In the rows, zero is written as 128.
Each row of numbers stands for one object and depends on some of the facts below. Use the named rows to name the rest.

Some facts about the objects:
k_101: dutres k_525,k_796,k_463; skegril 785; druplape a
k_112: dutres k_949,k_752; skegril 785; druplape a
k_126: dutres k_821; skegril 785; druplape a
k_132: kedre k_510,k_315,k_463; dutres k_371,k_463; skegril 543; druplape a
k_142: kedre k_819; skegril 785; druplape a
k_150: kedre k_421,k_686; skegril 842; druplape a
k_152: kedre k_806,k_272; skegril 842; druplape a
k_154: skegril 543; druplape c
k_157: dutres k_700; skegril 785; druplape c
k_159: kedre k_350,k_173; skegril 543; druplape b
k_168: kedre k_214; skegril 785; druplape a
k_169: skegril 785; druplape e
k_173: skegril 953; druplape a
k_193: kedre k_813,k_765,k_333; dutres k_75,k_685,k_474; skegril 842; druplape c
k_196: dutres k_965,k_600; skegril 821; druplape b
k_198: skegril 842; druplape a
k_199: kedre k_462,k_911; skegril 785; druplape d
k_201: dutres k_765; skegril 785; druplape a
k_206: dutres k_466,k_700; skegril 785; druplape e
k_214: skegril 543; druplape c
k_219: skegril 903; druplape a
k_225: skegril 785; druplape a
k_242: kedre k_365,k_173; skegril 543; druplape a
k_250: kedre k_755,k_360; skegril 842; druplape b
k_252: dutres k_399; skegril 785; druplape a
k_253: skegril 785; druplape a
k_261: kedre k_387,k_485; dutres k_686; skegril 543; druplape a
k_269: kedre k_357; skegril 821; druplape e
k_272: skegril 785; druplape a
k_280: dutres k_600; skegril 953; druplape a
k_282: dutres k_821; skegril 543; druplape b
k_292: dutres k_466,k_949; skegril 821; druplape a
k_295: skegril 785; druplape a
k_300: dutres k_199; skegril 543; druplape b
k_310: dutres k_686; skegril 785; druplape b
k_315: skegril 953; druplape b
k_331: kedre k_387,k_300,k_920,k_566; dutres k_466,k_443; skegril 842; druplape b
k_333: dutres k_627; skegril 785; druplape c
k_350: skegril 785; druplape a
k_355: dutres k_252; skegril 785; druplape a
k_357: dutres k_583; skegril 842; druplape a
k_358: skegril 543; druplape e
k_360: dutres k_371; skegril 785; druplape b
k_361: dutres k_627,k_399; skegril 842; druplape c
k_365: dutres k_423; skegril 785; druplape d
k_371: dutres k_821; skegril 785; druplape a
k_381: kedre k_214,k_198; dutres k_791; skegril 543; druplape d
k_387: dutres k_443,k_490; skegril 953; druplape e
k_395: skegril 903; druplape a
k_399: kedre k_563,k_292,k_219; dutres k_159,k_463; skegril 785; druplape d
k_400: dutres k_807; skegril 785; druplape a
k_410: dutres k_708,k_549; skegril 785; druplape a
k_411: kedre k_410,k_333; dutres k_949; skegril 842; druplape b
k_419: kedre k_357,k_870; dutres k_152,k_805; skegril 953; druplape c
k_421: skegril 842; druplape a
k_423: dutres k_583; skegril 785; druplape d
k_443: kedre k_510; skegril 785; druplape b
k_445: kedre k_225,k_410,k_219,k_485,k_799; skegril 842; druplape e
k_462: dutres k_126; skegril 785; druplape c
k_463: dutres k_821; skegril 785; druplape c
k_466: kedre k_813,k_472; skegril 785; druplape e
k_468: dutres k_700,k_463; skegril 543; druplape a
k_472: dutres k_700; skegril 953; druplape c
k_474: dutres k_198; skegril 543; druplape c
k_475: dutres k_112; skegril 842; druplape e
k_476: skegril 785; druplape e
k_478: dutres k_476; skegril 785; druplape b
k_485: skegril 785; druplape a
k_486: dutres k_849,k_253; skegril 785; druplape b
k_490: dutres k_723; skegril 785; druplape b
k_508: dutres k_751; skegril 903; druplape b
k_510: skegril 953; druplape c
k_515: kedre k_734; dutres k_870; skegril 785; druplape a
k_525: skegril 543; druplape a
k_529: kedre k_219; skegril 785; druplape a
k_549: dutres k_126; skegril 842; druplape b
k_551: kedre k_658,k_849,k_583; dutres k_774; skegril 785; druplape c
k_56: skegril 785; druplape b
k_563: dutres k_198,k_678; skegril 821; druplape d
k_566: dutres k_360; skegril 785; druplape e
k_568: kedre k_674; skegril 785; druplape a
k_571: kedre k_490,k_358,k_253; dutres k_973; skegril 543; druplape a
k_576: dutres k_805; skegril 543; druplape d
k_583: dutres k_463; skegril 842; druplape a
k_589: skegril 785; druplape b
k_597: skegril 785; druplape a
k_600: kedre k_657; dutres k_463; skegril 543; druplape a
k_627: kedre k_765,k_486; dutres k_583; skegril 785; druplape a
k_656: kedre k_75; skegril 543; druplape d
k_657: skegril 785; druplape a
k_658: dutres k_673; skegril 842; druplape a
k_67: skegril 785; druplape c
k_673: kedre k_703,k_549; dutres k_734; skegril 953; druplape a
k_674: dutres k_443,k_371; skegril 785; druplape b
k_678: dutres k_333,k_783; skegril 842; druplape a
k_683: dutres k_765,k_463; skegril 953; druplape e
k_685: skegril 785; druplape a
k_686: dutres k_445; skegril 785; druplape e
k_69: kedre k_295,k_253,k_583; dutres k_282; skegril 785; druplape b
k_690: dutres k_7; skegril 953; druplape b
k_692: kedre k_476,k_674,k_597,k_272,k_723; dutres k_282; skegril 785; druplape c
k_694: dutres k_472,k_242; skegril 785; druplape e
k_7: dutres k_466,k_791; skegril 785; druplape d
k_700: dutres k_821,k_583; skegril 842; druplape b
k_703: skegril 785; druplape e
k_708: kedre k_400; dutres k_360; skegril 842; druplape b
k_715: skegril 821; druplape a
k_723: dutres k_443; skegril 785; druplape a
k_734: dutres k_708; skegril 953; druplape b
k_738: skegril 821; druplape b
k_739: kedre k_365,k_685,k_819,k_783; skegril 785; druplape b
k_744: kedre k_769; skegril 785; druplape a
k_747: kedre k_56,k_219,k_769,k_807; skegril 785; druplape a
k_75: dutres k_700; skegril 785; druplape c
k_751: kedre k_864; dutres k_791; skegril 543; druplape d
k_752: kedre k_475,k_769,k_774,k_686; dutres k_700; skegril 842; druplape e
k_755: skegril 785; druplape c
k_763: kedre k_589,k_799; dutres k_656; skegril 785; druplape a
k_765: dutres k_445; skegril 842; druplape b
k_769: skegril 953; druplape b
k_774: skegril 842; druplape d
k_783: skegril 785; druplape a
k_791: kedre k_225,k_56,k_686; skegril 785; druplape d
k_796: skegril 842; druplape a
k_799: dutres k_627,k_201; skegril 785; druplape d
k_80: kedre k_295,k_478; skegril 785; druplape b
k_801: dutres k_949; skegril 785; druplape c
k_805: dutres k_627; skegril 785; druplape b
k_806: dutres k_673; skegril 785; druplape a
k_807: dutres k_970; skegril 785; druplape b
k_81: kedre k_658,k_796; dutres k_848; skegril 785; druplape a
k_813: skegril 903; druplape c
k_819: dutres k_371,k_173,k_855; skegril 842; druplape a
k_821: kedre k_920; skegril 953; druplape b
k_848: kedre k_395,k_755,k_796; dutres k_864,k_583; skegril 785; druplape a
k_849: dutres k_568; skegril 785; druplape a
k_855: kedre k_7,k_154; dutres k_821,k_963; skegril 543; druplape a
k_859: kedre k_769,k_463; skegril 543; druplape b
k_864: skegril 785; druplape c
k_865: dutres k_485; skegril 842; druplape c
k_870: skegril 821; druplape e
k_873: dutres k_859; skegril 785; druplape b
k_890: kedre k_783; skegril 842; druplape a
k_893: kedre k_468,k_805; dutres k_708,k_673,k_355; skegril 842; druplape c
k_898: kedre k_715,k_819; dutres k_198,k_970,k_371; skegril 543; druplape d
k_911: skegril 785; druplape c
k_920: skegril 785; druplape c
k_949: kedre k_365,k_678,k_333; skegril 785; druplape a
k_963: kedre k_690,k_911; skegril 785; druplape e
k_965: kedre k_801; skegril 785; druplape d
k_970: kedre k_920,k_549,k_819; dutres k_791; skegril 953; druplape c
k_971: kedre k_295,k_738,k_920; skegril 903; druplape b
k_973: kedre k_112,k_67; dutres k_791,k_821; skegril 785; druplape a
k_974: kedre k_755,k_300,k_805,k_201; skegril 785; druplape a
k_979: kedre k_282,k_723,k_799; dutres k_193; skegril 785; druplape a
k_995: kedre k_755,k_478,k_796; dutres k_855; skegril 903; druplape b
k_999: dutres k_752,k_282; skegril 842; druplape a

Known rows:
k_272: [134 133 125 123 120 120 104 156  96 137 125 132 106 130 144 125 103 145
 118 156 137 152 124  96 139 155]
k_253: [131 154 123 114 125 107 102 144 108 125 121 124 114 136 137 116  97 137
 113 164 147 154 121  86 135 167]
k_525: [104 127 115 100 102 137 203  73 144 114 136 150 139 141 122 100  83 150
 130 162 109 101 171 103 128 130]
k_315: [131 131 184 146 158  92  13 168 100 120 132  97 132 113 115 145 195  75
 142  90 152 149  75 135 149  79]
k_979: [154 130  97 125 131 152 124 158 133 140 112 123  92 130 129 141 129 153
  98 132 125 165 132 136 123 157]
k_371: [145 145  90 131 125 129 120 132 123 137 129 127 121 121 178  98 126 153
  93 165 156 137 140 104 166 106]
k_549: [120 129 142 128 126 121 166  92 160 113 140 161 172 119 129 110 133  96
 155  97 103  68 166 149 111  80]
k_152: [ 99 106 154 102 137 120 169  77 179  93 106 130 151 144  83 132 144 105
 137 111 107  95 147 154 101 122]
k_421: [ 94 112 170 110 140  97 149 104 145 110 132 145 168 132 101 135 115 102
 176 109 106  83 156 134  96 129]
k_7: [147 137  89 131 148 121 127 163 107 136 146 131  95 100 163 130 108 173
 120 142 156 143 126 129 130 133]
k_219: [ 72 142 231 140 134  75  23 133 134  77 153  88 195 129 103 207 247  70
 199  64  70 116  89 189 113  36]
k_193: [122 100 137 120 135 121 176  84 187 104 104 155 127 129 109 168 145 114
 151  87  93 109 150 174  98 118]
k_865: [ 94 110 162 114 142 104 155 103 137 106 128 157 168 124 102 143 115 101
 182  93  99  82 147 137  95 130]
k_350: [138 133 124 127 123 119 108 155  92 148 126 136 118 122 140 115 101 141
 120 161 149 147 120  93 143 151]
k_920: [139 188 111 118 118 129 111 187 102 123 144 140 136 130 121  90  88 130
  82 135 132 127 114  90 118 150]
k_81: [142 112  96 133 116 172 136 133 118 152 118 104 113 125 113 126 120 121
  93 128 166 161 107 129 159 158]
k_282: [111 141 102 109 115 136 211  74 155 115 140 145 144 129 155 101  87 171
 142 151 114  99 180 117 121 128]
k_744: [139 116 138 141 131 162 116 175 112 178 117  73 132 152 128 121 135 157
 119 182 133 115 117 126 132 172]
k_999: [119 115 137 113 133 139 179  87 143 105 138 145 145 103 115 130 129 110
 188  73 106  77 162 155 114  96]

Name these rows:
No name comes twice in this set of rows, the named rows included.
[158 159 107 130 130 120 120 126 138 145 100  81 112 124 153 114 118 168
  95 174 162 137 117 127 125 147] : k_443
[135 159 113 127 116 142 118 157 117 145 112 106 125 139 121 124 102 127
  87 137 146 152 109 104 124 180] : k_80
[115 117 142 105 147 125 171  96 134 103 151 118 152 103 107 129 119 119
 194  83 119  81 150 157  99 105] : k_475
[147 138 160 153 146  89  25 139 124 121 119 108 120 112 156 137 212  80
 125  98 165 148  90 146 175  44] : k_173
[113 111  97 105 110 169 224  87 129 121 152 169 127 128 127 113  94 152
 149 118 102 116 172 130 126 138] : k_468
[166 142  93 133 112 171 129 134 124 152 115 115  93 127 153 127 122 150
 109 129 138 155 134 130 147 142] : k_692
[150 132  80 127 132 150 132 155  98 143 152 126  93  99 147 122 106 166
 131 125 150 149 125 124 144 130] : k_206
[155 194 143 138 142 108  26 158 166  88 115  67 148 119 123  97 212  72
  56  89 160 115  84 156 144  33] : k_821
[153 159  88 121 135 107 116 113 140 127 104  77  93 121 152 122 120 177
  99 163 171 143 118 134 123 142] : k_466
[119 118 110 136 131 124 128 140  93 153 122 115 140 115 138 127  95 115
 117 149 178 168 108  95 158 178] : k_755
[160 165 149 179 165  80  37 201 156 131 127 108 131  97 117 123 202  81
  75  97 151 114  54 192 100  47] : k_970
[104 127 146 145 148 109 142 104 133  83 167 116 142  98 109 162 144 116
 206  49 114  77 136 169  82  88] : k_292
[163 158  83 127 110 174 129 145 123 146 118 113 112 127 136 122 120 145
  83 116 137 151 126 123 143 144] : k_69
[144 125 158 136 151 110  30 149 103 105 141  93 114 102 129 132 213  84
 135  80 166 148  90 157 164  41] : k_472
[ 90 113 136 112 162  78 167 105 182  77 122 159 168 124 133 132 140 120
 140 128 118  79 165 150 110  95] : k_198

The same objects again, as new rows of numbers:
Named rows:
k_242: [112 126 124 107 142  90 114  89 113 135 227  87  87 174 135 114  96 136
 185 177  94 143 138 109 103  88 135  93 184 131 139 179 128  80  99  89
 119 122 124 124 160  92 126]
k_193: [115 104 125 115 116 103 120 121 121 156 153 125  97 140 174 114 108 130
 142 140 137 127 130 107 104 128 155 115 130 143 126 126 156 103 117 113
 155 104 111 148 140 100 102]
k_813: [135 117 121 142 136 146 189 162 148  92 106 101 180  96 147 130 115  95
 124 160 136 118 111 156 134 115 122  96 169 140 109 128 109 156 109 148
 157 166 149  79 115 169 142]
k_510: [118 107  63 132 109 108 144 154 168 115 163 119 144  73 172 159 123 124
 129 132 134 147 107 126 100 131 120 103 178  92  79 162 125 153  47 141
 160 157 124  85 130 115 186]
k_769: [113  89  26 143 117 134 136 132 162  93 160 108 138  62 153 142 120 102
 127 118 136 171 132 150  93 148 127 118 160  74  76 201 111 147  58 145
 135 143 130  97 139 108 196]
k_399: [132 101 135 144 116 139 171 129 123 125  84 149 117 124 120 120 144 129
 123 116 146  84 165 135 147 147 136 137  90 163 129 125 115 118 191 141
  87 124 143 142 114 133 110]
k_292: [ 85 100 103 135  93 117  67 141 132 138 221 100 131  97 162 139  73 153
 124 124 119 145 108 121 104 114 121 131 183  89  92 182 142 128  45 115
 184 112  87 101 144  82 179]
k_361: [103 121  99  97 123 102 105 152 119 122 167 123 100 108 127 154 126 138
  88 142 121 122 137 104 101 121 134 144 100 141 125 130 140 137 138 112
 132 110 130 140 155  91 129]
k_159: [139 114 110 103 133  71 117  90 119 133 223 103  83 155 126 135  97 147
 151 177  88 127 149 106 101  85 124 100 154 140 146 174 126  98 124  91
  84 140 142 124 173  84 126]
k_723: [129 150 154 148 135 151 122 131 117 134  79 142 140 146 123 121 128 122
 127 102 142 121 111 141 154 144 124 138 107 134 152  93 117 131 146 136
 138 125 131 130  91 162 110]
k_410: [138 157 151 138 104 162 147 157 109 132 125 168 154 117 107 138 118 122
 114  99 131  86 122 131 140 136 136 133  95 133 142 103 120 134 188 142
 129 123 165 129  96 157 106]
k_445: [133 118  93  91 118  72 139 101 126 138 127 128  86 146 170 113 133 142
 143 129 120 116 162 119 125 133 136 127 131 155 123 167 133  78 120 135
  95 125 120 112 138 109 128]
k_214: [130 153 109  90 138  82  81 102 109 129 218  90 111 150 132 122  79 148
 127 161  84 147 118 126  94  81 114 123 163 114 147 162 137 101 100 104
 119 143 132 104 165 104 132]
k_142: [134 142 164 150 169 168 166 153 118 124  87 161 140 156  94 121 190 121
 157 121 174 147 119 135 123 130 169 112 134 117 134 108 116 112 137 146
 117 120 139 171 142 140 104]
k_819: [110 152 149 148 143 151 112 177 120 150 193 166  95 127 106 162 115 114
 120 124 138 159 115 104 111 113 173 125 129  83 139 137 134 136 111  90
 146 100 159 164 152  87 122]
k_973: [129 110 177 164 123 164 145 121 130 152  94 146 132 145 129 110 119 108
 141 114 146 122 135 131 154 147 141 130 106 139 145 101 132 137 155 127
 127 113 125 164  99 147  98]
k_583: [106 113 111 108 141  79 110 129 140 135 137 111  67 141 127 154 138 137
 118 141 108 126 160 102 145 115 105 136 115 157 118 143 124 123 105  93
 111 116 121 114 139 104 155]
k_201: [123 123 134 123 144 138 139 139 119 115  77 121 127 129 107 141 166 143
  99 129 145 112 135 131 135 128 120 139  91 171 131  83 125 145 164 130
 116 134 133 132 124 142 126]
k_783: [131 137 122 144 154 145 150 128 134 132  62 134 108 148 125 140 165 128
 115 129 170 158 122 135 132 126 133 130 100 158 149  69 119 145 145 117
 110 144 150 130 112 150 116]

Which object is each row?
No name comes twice in this set of rows, the named rows included.
[148 124 148 116 135 139 139 100 140 128  83 140 171 132  99 103 177 123
 152 132 128 128 130 128 129 143 129 121 111 130 126 102 141 139 166 159
 123 130 107 166 123 156 109] : k_974
[112 113 131 118 124 145 141 152 106 114  79 122 129 117 123 123 143 138
  79 122 152  94 130 136 130 125 133 145  86 179 133  85 132 141 185 130
 130 123 130 138 123 128 105] : k_799
[157 154 180 137 145 141 133 152 125 109  62 151 155 144 111 118 163 156
  81 106 136 125 124 139 161 138 122 174 127 114 131 113 122 126 123 143
 102 142 126 135 148 136 125] : k_920
[140 133  71 105 153 101  95  54 114 104 198  90 106 152 118  95 100 114
 165 158  87 181 145 147  83 108 130 124 156  83 139 215 117  87 112 114
  81 145 137 138 177  90 135] : k_859
[143 131 133 125 120 143 162 107 108 119  69 141 144 141 136  83 140 128
 135 100 153 107 148 158 139 153 135 140 109 139 125 128 124 100 166 168
 107 131 125 140 110 149 100] : k_529
[124 131 114 117 141  89  78  86 122 137 210  82  89 149 156 130  61 140
 110 169  95 164 113 121  89  84 124 126 151 117 164 150 151 133  90  70
 115 140 132 118 167  84 120] : k_474
[117 137  89  85 139  86  83 117 109 111 218  77  99 131 139 133  89 151
  97 175  95 146 124 115  80  76 128 130 145 136 147 151 145 115 117  90
 115 136 134 119 188  73 124] : k_576
[101 118 126 122 139  91 100 126 138 141 149 108  72 147 118 147 116 120
 137 126 102 128 151 105 158 130 110 144 119 134 118 144 120 120  97  90
 126 100 116 120 127 110 154] : k_700
[114 138 138 114 133  85  84 101 117 139 220  86  85 160 116 136  61 138
 140 152  72 140 130 111 136  86 105 132 157 119 141 181 121 103  91  75
 115 122 137  99 146 103 143] : k_282
[137 100 140 170 131 168 178 159 157 105 104  97 172  92 158 123  85  82
 105 152 138 141  97 157 138 122 130 109 165 122 124 112 130 181 101 131
 168 165 144 111 119 159 136] : k_508
[120 102 114 118 117 114  97 101 119 135 247 105  96 130 123 129  57 125
 132 166  80 137 155 111 100  95 142 120 138 109 146 185 148 120 141  80
  98 109 137 152 175  65 117] : k_132
[133 131  99 100 128 107 109 107 125 130 149 136 116 130 141 117 132 125
 150 127 119 137 138 114 104 140 138 122 132 108 124 164 141  96 116 133
 125 119 119 141 146 109 126] : k_150
[149 162 143 121 118 156 140 155 109 123 116 171 155 119 101 137 139 126
 110  99 132  98 119 138 140 131 135 127  99 122 146 101 120 141 183 152
 121 130 164 130 103 159 111] : k_806

Now the same objects, written a new way:
Known rows:
k_419: [ 65 130 154 118 137 157  79 126 137 121 145 147 157  89 107 121 140 132
 151 164 111  78 144  68 125 130 183 156 103  17 128]
k_355: [117 153 123 112 130 156 114 142 114 141 100 137 138 115 131 111 117 153
 134 136 140 153 117 105 127 122 134 132 154 131 121]
k_566: [116 159 128 118 130 154 113 144 120 147  95 141 133 120 133 104 115 154
 135 140 138 158 127 104 123 122 140 127 148 138 122]
k_7: [112 116 157 119 128 155 139 175 111 132  99 112 137  78 131  95 156 130
 110 133 155 178 109 112 123 130 110 194 169 115  79]
k_865: [118 114 118 129 122 143  98 113 128 119 158 112 119 163 143 124 109 102
 149 162 153 162 126 104 132  98 106 152 154 151 120]
k_849: [117 147 127 110 136 153 112 143 115 140 102 132 144 114 134 110 121 150
 134 134 141 154 117 108 129 125 132 134 149 132 114]
k_361: [104 117  96 119 108 153  95 111 124 120 164 130 125 150 130 138 113 101
 154 159 155 156 115 107 131  83 103 157 167 148 116]
k_126: [ 58 142 143 115 169 147 139 137 181 124  87 119 128 130 123  70  94 145
 108 140 165 157 120 114  78 155 119 103 108 157  90]
k_700: [106  87 115  60 138  66 110 127 180  42 169 106 124 193 125  86 123 128
 160 101 174 127 131 125 108 107  77 145 123 165  88]
k_873: [118 146 127 111 138 150 116 140 115 140 102 128 145 113 133 109 121 152
 134 131 141 151 116 106 128 124 131 131 148 131 112]
k_801: [125 147 131 111 135 148 114 146 112 140  98 135 141 118 132 104 122 155
 135 132 138 153 122 105 131 125 137 139 152 132 122]
k_199: [137 118 103 135 161 168 119 127 116 148 102 109 169 105 170 115 141 125
 138 121 125 123 123 106 134 146 142 124 110 124 109]
k_225: [130 141 126 119 162 155 124 129 105 150 112 101 159 110 150 111 117 145
 134 129 140 151 117 105 144 127 132 116 125 127  98]
k_715: [160 140 116 144 163 171 129 132 140 149 105  90 120 151 141 139 128 118
 132 119 181 146 115  90 169  90 107 121 122 148  94]
k_796: [134 117 127 151 141 145  92  98 119 118 174  90 143 165 152 137 104  80
 138 144 164 158 109 115 151 123 122 138 126 158 114]
k_173: [ 86 139 186 115 172 140  87 112 125 136 165 104 159  89 105 130 112 146
 140 173 128  99 132  65 153 133 180 124  97  19 106]
k_890: [136  86 102 149 147 161 106  93 135 125 158  94 128 152 183 138 135  81
 149 150 136 118 133  99 135 124 106 142 132 142 123]
k_813: [138 141 133 108 175 151 133 136 103 158  96 108 167  81 143 111 118 158
 128 129 140 144 111 123 139 137 154 108 125 123 100]
k_703: [135 142 127 124 163 149 120 129 110 153 116 102 159 108 150 118 122 144
 133 130 144 152 115 106 146 132 132 112 126 131 100]

Which object is each row?
No name comes twice in this set of rows, the named rows included.
[128 146 113 149 145 153 120 158 120 178 110 133 176  75 172 111 178 151
 154 113 123 129 148 126 125 154 149 102  89 125  97] : k_971
[120 111  98 147 106 163  88 111 135 118 136 138 116 172 163 121 123  87
 150 160 129 134 140 102 115 115 125 166 147 147 155] : k_893
[135 148 138 104 129 137 113 149 115 130  90 134 135 128 134 102 124 159
 136 128 136 149 129 105 129 125 136 141 154 129 127] : k_112
[115 115 100 152 106 171  89 107 139 127 126 145 104 176 167 116 114  92
 149 171 124 138 150  95 107 112 126 159 148 149 169] : k_708
[112 113 112 125 118 147 101 109 126 120 151 118 114 159 142 131 109 103
 146 168 154 159 124 103 130  88 111 158 164 149 126] : k_678
[142 132 141  83 137 104 118 158 123 105 101 126 138 131 137  91 136 166
 142 101 147 137 127 112 132 131 122 147 145 132 109] : k_206
[ 35 101 149 133 148 146  97 108 188 104 160 125 127 141 127  92 110 100
 136 177 134 106 152  88  78 148 142 141  93  87 118] : k_855
[ 97 148 105 101 146 156 117 130 126 135 109 137 155 112 122 113 115 150
 138 130 148 147 105 110 122 115 125 118 144 139 100] : k_101
[120  94 133 149 155 179 160 160 114 146 110  90 168  69 173  92 166 100
 119 117 129 147 109 106 119 146 104 191 132  99  71] : k_791
[135  98 110 168 133 162  90  99 133 108 163 104 146 160 171 132 126  60
 138 134 144 129 118 115 140 142 129 147 117 152 127] : k_250
[162 140 109 145 161 173 124 132 133 147 100  88 128 152 142 132 125 115
 135 116 181 152 117  91 167  84 113 126 115 148  92] : k_870
[ 52 147 140 120 164 156 137 136 182 133  82 129 122 134 120  70  86 145
 107 146 159 156 120 109  72 154 123 100 109 161 100] : k_371
[117 147 139 104 141 153 135 159 116 149  90 137 153  76 126  99 131 161
 125 127 142 151 109 126 119 133 140 142 152 121 107] : k_508
[119 117 107 125 115 152  90 108 125 123 144 123 116 163 140 126 107 103
 152 173 152 161 128 101 130  90 114 150 159 153 134] : k_765
[ 70 103 144 137 121 147  85 118 144 112 172 129 140 121 134 113 138  97
 150 176 122 111 147  89 109 127 148 170 114  70 125] : k_571

